[-29  21  -3  -3   9  -3  -9  -7  16 -10  14  16 -14  24 -10  14  29 -12
   2  30   5  16 -24   6 -14   9  -8  -6  10  -3  -6  20]
nupa
[-17  43  22  10   5 -13  -5  23 -15   5  -5  19  15  12  26  33  -4  23
   9  22  17 -16 -47   3  13   6  35  11  29   5 -26  36]
vuze
[-15   5   6  -6 -14  -3   3  -4  33  14  -8 -18 -22  -8 -22   6  13  -5
 -33  16   8  33   1  35 -20  -2  -8  -7 -12  35   6  37]
tufi
[  0  15  22  16  -3 -29  13  -1 -31 -11  -9   6   8   5  10  17  17  15
  -2   2  12  12 -30  -9  17  12  10   3  25  12 -11   0]
tufi
[-46  12   0  -6   0  16  -1 -10  40 -10  21  -2 -24  20 -14  -7  19 -15
  21  31  23  23   3 -12 -24  35  -7   7   4  10  16  28]
tekik
[-34  31   5  -5   2 -24 -30 -29  31  13   2 -39 -27  18 -17  44  53 -47
  -8 -38  22  14 -31 -28   0  31  -3   0  15  16  48 -25]
durad
[ 34   1 -13  22 -29 -71 -67   2 -16  75 -50 -91  21 -39 -13 -20  -4 -64
 -70 -75  -2  27  -6 -58 -20  34   0 -29  18  -8  48 -39]
kub
[-10  52   0 -23  14 -75 -42 -16   1   9 -25 -67   4  -6  21  45  48   5
 -31 -52 -14  16 -11  33  17  66   0 -10   1 -15  20 -12]
vari
[-42   9 -12  12  27  46  27   3   3  32 -18 -22  -2   1 -47   0  31 -12
  -4  60  43 -44 -43  -6  21 -16  -5 -15  27  12 -37  25]
nupa
[  7 -32  18  -8 -12 -34 -16  -1  39  -3  35   2  -4 -16 -33   0  17 -18
  14 -33 -10  63  21 -10  -9   6 -20   3   8  24  40 -16]
pef
[-46  34  -1 -35  12  29  41  -3  49  52  -7   0 -68   8  10  37  19  39
 -47  15  44 -31 -28  93  32  11  20 -23 -47  56   7  71]
kek
[  5  42  24   3   4 -38  -4 -15   5   8  -4 -10  -9  -5 -13  11  29 -20
   7 -37 -10  26 -16  -7  -9  17 -14  17  23 -16  20 -12]
kek
[  2  34   9 -21  -7 -11  14  -5  11  16   8  -7 -24   2 -19   7  11 -10
  28 -47 -10 -27 -35   2  12   1  21  20  22 -32  21 -14]
tekik
[-28  22  14  -8   8  22  -3  -3  61  -9  -2 -25 -24   5 -19 -22   9 -20
   3  16   9  30  19  15 -42   2 -34  -5  -5  22   7  15]
vuze
[  3  44  23  27 -12 -29   3 -38   2  22 -21 -62 -27 -15 -26  25  47 -40
  27 -34   8  28 -31 -27   7  34   7  11  59 -45  50  -7]
durad
[ 16  14 -21 -32  -8 -66 -55 -24  30  49  -7 -20 -65   1 -53  76  52 -34
 -69   6 -46  69   4  99 -22 -45 -43 -20 -23  -3  10  17]
furud
[ 14   1   2 -16   5  -6   2 -11 -25   9   7  23  29 -12 -17  50  18  -5
  -5 -14 -21  -8 -49   2  31  -6   1  30  33 -31   4  -8]
kek
[-38  19   6 -13  -2  11  -9 -10  36   6  16  -6 -30  16 -14  26  20 -17
  -4   8  23  -4 -12  11  -5  -6   6  -8  -8  27  15  13]
durad
[-36  23  16 -20  11 -11 -17 -31  16   4   8  -2  -8   4 -25  31  51 -24
   0 -17  13  13 -24  -5  -5  29  -7  11   8  -2  28  -3]
nupa
[-20 -34   6 -25 -14  49  -9   9  40  -1  24  14   9 -19   6 -27 -38   1
 -11  24  12 -21  22  15 -19 -15 -10 -10 -45  57  -6  31]
Lerob
[ 23  42   9   7  12 -37  -6 -13  -2   8  -7  12  -4  -2 -21  28  32 -15
   8 -35 -20   9 -49   2  22   4  -7  28  29 -28  -2 -13]
nupa
[-16  39  11   1 -12 -18  26 -25 -15  -4 -33 -59  -7   2   9   7  49   7
  30 -51  19  15 -25 -21  25  75  -8  -6  31 -28  46 -14]
Novi
[-26  49 -19 -16  19  12 -22  -2  -2 -24  26 -16 -32  36  -9  77   0 -33
   9  16 -38 -43 -53  24  -8 -27  53  21  10 -45 -29  15]
Novi
[ -6   2  21 -12  13 -34  -9   1 -12  -8  17  -9  18  -5 -18  -8  28  -3
 -21 -15   0   2  -3  14  19   2 -16 -22  29  31 -10 -26]
vari
[  7  10   5  -2   4 -13  -4  -1   4   8   2   3   6  -9  -7   8   7 -14
  -3 -27 -10   3 -18 -13  -2  12 -11  18  18  -6   8  -7]
kek
[ 19   1   2  16  -1 -17  11  11 -16 -11  20  32   2   2  -2  28 -12   0
  24 -10 -12   1 -40 -21  20  -2  36  27  20  -8  -7  -6]
tufi
[ -1  17  19  -4  -9 -11 -10  -7 -16   9  11  42  22  -9  -6  23  11   9
  15  -2   8  12 -25   0  25  16  -6  15  19 -10  -2   7]
durad
[ -8  40   9   5  -6 -14   4  -7 -47   8 -10  -8 -10   4   8  29  16   7
   5  -4   4 -12 -46   5  30  13  12   0  29 -18 -12  10]
Novi
[ 11  13 -10  -6  -1  11  -3  11   4   4  -2  18   3   6  -2  28 -10 -12
   0 -16 -14 -13 -30  -7   1   1  14  20  18 -20   2   7]
vuze
[-22 -46   3 -19   2  17  -2   0  29 -20  26 -13  -1   3  -7  -1   2  -7
   4   6  12  15  27 -18  -9  -3  -7 -17 -13  39  20  -7]
pef
[-13  45   5  -8  -2 -19 -15 -15  31  10  -9  -4 -31   3  -8  16  25 -26
   5 -40   0  29 -10  -8 -15  47 -24   8  -2  -1  32   1]
vuze
[-34   1  -1 -26  -2  19 -11 -17  43  21  18 -10 -34   5 -27  17  15 -22
 -20  25   7   0  -4  27 -22 -15  10  -5 -11  24  10  33]
tekik
[-38   0  -1 -25   8  17  -6 -14  35   8   6  -8  -7  14  -5  27  24 -23
 -30  -9  13 -14 -21  -7 -13   3  -4  -9  -8  41  19  10]
kek
[  6  17  19 -17  15  20   8  -5  -8  -7 -17  12  11   6  12  23   3  20
   7   8  -3  14 -26  12  24  -5 -13  -4   8  20 -17  22]
pef
[-31   4   5 -12  -8  -1  -5 -15  50  -8  17  -8 -18   2 -16  15  25 -21
   2   2  11  25   3   0 -12  14 -15  -6 -14  22  30   6]
vuze
[ -2  23  17 -26   9  -3   4  -1  -8 -12  -8 -20  26   4  -4  17  16   5
  -4 -29  -7 -22  -7  11  16  -4  16   3   9   2   4  -6]
vari
[-20  -7 -26  -9  14  39   2  -3  34  39 -13  -6 -25  -6 -60  16  19 -12
 -17  34  12   4  -2  24   9 -31 -21 -12 -11  16   0  25]
kub
[  7  30  11   8  -6 -19   6  -8  -7   7 -12   4   6   1 -14  22  16 -15
   0 -30  -2   2 -38 -17   9  14  14  19  12  -7   1  -2]
tufi
[-32  24   2 -13  -3 -10 -10 -18  54  10  16 -11 -40  11 -20   9  30 -16
  -7  16  10  32  -5  26 -15  20 -10   0  -8  20  16  30]
tekik
[ -2  23  21 -10   7 -26  -4 -10 -17  -4  -3 -10   4  -8  22   8   9   2
 -12 -30  -6 -10 -20  -1   5  18 -12   5  17  -4   2 -16]
kek
[   3   53   23  -51    3    1   11  -34  -37   15  -39   -8   30  -50
    9  -14    0   -2   50 -114  -22  -51    7  -52    6   65  -29   15
  -27  -62   26  -48]
kek
[ 19  24   6   1  14 -15 -18  -4  -4  -3   1  12  11  -2 -14   4  -3 -14
  -1 -29 -19  13 -23  -4  11  10 -10  12  17 -21  -2 -21]
kub
[  9  24  11  -4  -1 -29   0  -7  11  -1  13  -3  -7  -3 -20 -10  12 -21
  14 -34  -6  11 -25 -15  12  24  -7  16  22  -4  11 -24]
tekik
[ -3  41  14 -17   4 -22 -20  -5 -54  21 -19 -31  -2  -9  20  28  -7   5
 -18 -23  -6 -35 -54  14  29   4  23  -7  30 -35   2 -15]
kub
[ -8 -25 -20  -3   4  38  -2   3  49  14   6   1  15  -9 -49   6   9 -33
 -11  23   9 -19  -1  -6   0 -33 -14  -2 -27  42 -14  10]
Lerob
[-38  80  41 -11 -39 -45 -26  -5 -17  36 -34 -55 -41   2  57   1  13  -5
 -18 -74  39 -17 -65 -25  -6  60   6   5  28  23  65  14]
nupa
[ 27  -2   7  -1   4 -15  -1   4 -14   8   6   7   7  -2 -24  18  -4 -16
  21 -26 -13  -1 -14 -14  10  -7   9  17  16 -18   0 -20]
furud
[-38  -5  17 -19  -6   9   7 -16  67   2   7 -15 -31  -3 -23   3  32  -5
 -15 -14  21  26   2  21 -18   8 -21  -2 -16  66  30  17]
tufi
[-37   5  -7 -15  -7  -2 -11  -5  39  12  28 -12 -52   6 -22  14  20  -9
  -4   5   8  16   8  35 -11  -2  -5  -8 -23  22  16  16]
Novi
[ 48 -18  -2   3  -8 -50   0  22  30 -13  21   0   1  -3 -42  15  -2 -21
  -8 -49 -30  18  22  12 -10  -8   9  22   1  -3   7 -17]
furud
[-12  28   1 -15   1 -31 -15  15  -7   6   1 -25 -25  12   7 -13  13  -7
 -55 -16   3 -21 -45  38   0   8 -26 -15  36   4  -9 -17]
nupa
[  5  47   5   9  -1 -13   6  -1  -9   4   0   9  -3  13 -31  30  22 -17
  10 -21  -8  -2 -33   3  13   3  19  22  18 -23 -13   9]
Novi
[-14  38   5 -38 -13 -27 -36 -15  28  39 -32 -84 -43 -31  30  14  -7 -14
 -36 -56  -6  -1  -5  14   3  22  -3 -35 -42  70  44  14]
vari
[ 30 -11   0   1   2 -30 -25   1 -46  -3  -6  15  57  -5  -4  16   6 -27
 -15 -32 -15   7 -28 -50  13  12  -6   1  39 -21  -1 -53]
vuze
[ 41  -8  -3  18 -37 -37  -3 -11  44  24 -19  -7  30 -18 -33   2  44 -14
  42 -57 -10  62  -1 -32   8  10 -27  29  10 -32  66 -21]
Lerob
[ 11  -7 -10   3  -8  -6 -17   6  16   6   2   5 -16   7 -11   9 -12 -13
  -8  18  -7  24  23   9 -24 -17 -18   5 -23   6  -8  21]
furud
[-42  20   8 -25  -4  -6 -27 -27  33  16  -2 -30 -12   5 -19  39  50 -29
 -10 -27  12  22 -27  -6  -4  39 -28   0  11   9  38  12]
pef
[ 14   4  17   1   9 -28   0   1 -47  -4   4   3  13  11   2  25   4  -7
  -2 -13   3 -18 -37 -13  28   1  12  -3  30  -1 -16 -26]
furud
[ 17  36  18   2  -5 -30   7  -5   2  12  -6   1   4  -5 -30   0  20 -19
  15 -40  -1  12 -32 -22  17  21  -2  26  32  -3  10 -11]
tekik
[-17  20  18  -6  15  -7  -3  -5 -29   1  -6   1   4  -3   9  20   6  15
   6 -13  12 -21 -32  -9  29  20  13  -7  25   3   0  -4]
kub
[-30   5   7 -14   3   3  -2  -6  38   1  21   2 -17   8   0   4  13  -5
 -17  13   6   6  -1  24 -20  -1 -12  -8 -10  20   5  19]
kek
[-22   5   9  -7  16  20   5 -30 -20  12 -15   0  32  12 -35  27  59 -16
  -5  13  18   6 -27 -13  17  20 -21 -13  37 -29  -8   2]
pef
[ 10   1   5  12  -9 -14  13  -1  -5 -17  20  -9  -9 -11 -20  -3  -1 -20
  27 -29  -7   7  -9 -28  16  12   6   8  13   7   9 -20]
Novi
[  5  -3   8 -14  14  -3   5   0  16  -6  10  -2 -11   5 -20 -12   3 -26
   2 -48   3   2  -9 -17   0  41 -24  -8  11  30   9 -27]
furud
[ 15  19   5  -4  -6  -8  -6  13  14   0  -2   5  15  -4 -21  22  -1 -12
   5 -31  -5   1 -16  -9   4   9   9  25  21   0   7   1]
durad
[-48  68  43 -62  28  -4 -38  16  29   8   3 -14 -47  23  42 -23 -10  12
  -2 -74  10 -27 -13  35 -41  33 -13 -23   5  48  10 -28]
durad
[ -3  43  34  -4   6 -40  -5   0 -13 -19  -8 -15 -18 -14  27  11  -2  22
  14  -6 -14  43 -27  23  -4  45  -2   3  27  15  -5  17]
tufi
[ 19  10  -5  20  -9 -33  -4  12   3 -13  15  -4 -15   6 -12  -2   6  -8
  20 -20 -17  43   0  -3  -5  19  -4  16  25 -21   9  -8]
Novi
[  7  45   6  14  10 -22   0  -9  13 -13  -2 -11 -31   3 -24   6  14 -22
  28  12  -9  50  -6  -7  -8  31 -10  30  21 -11   2  15]
tekik
[ -5 -46 -30 -51 -14 -15 -15  10   6 -44  40 -38  32 -18 -15  20 -15 -23
 -23 -44 -36 -39   7  -5  12   3   9 -19 -29   6   8 -55]
Novi
[-11  39  10   2   6 -34 -22  -4 -28  23  -3  -3 -25  -5  -3  11   8   1
   4  -8   4   4 -25   6  17   7  -5  -8  16 -20   2 -11]
kub
[-17  52  24 -19 -10 -18  11 -25 -41  15 -17   7  -5   2 -17  52  40  -9
  -3 -29   4  -2 -62   1  21  31  17   9  29 -19  16   8]
tufi
[ -9  32  21   2   7 -10  -3  -2 -15   1 -10 -12   1   8  -2  18  24  -9
  -1   3  10 -13 -33   5   6   1   4  -5  26   8 -10   0]
Lerob
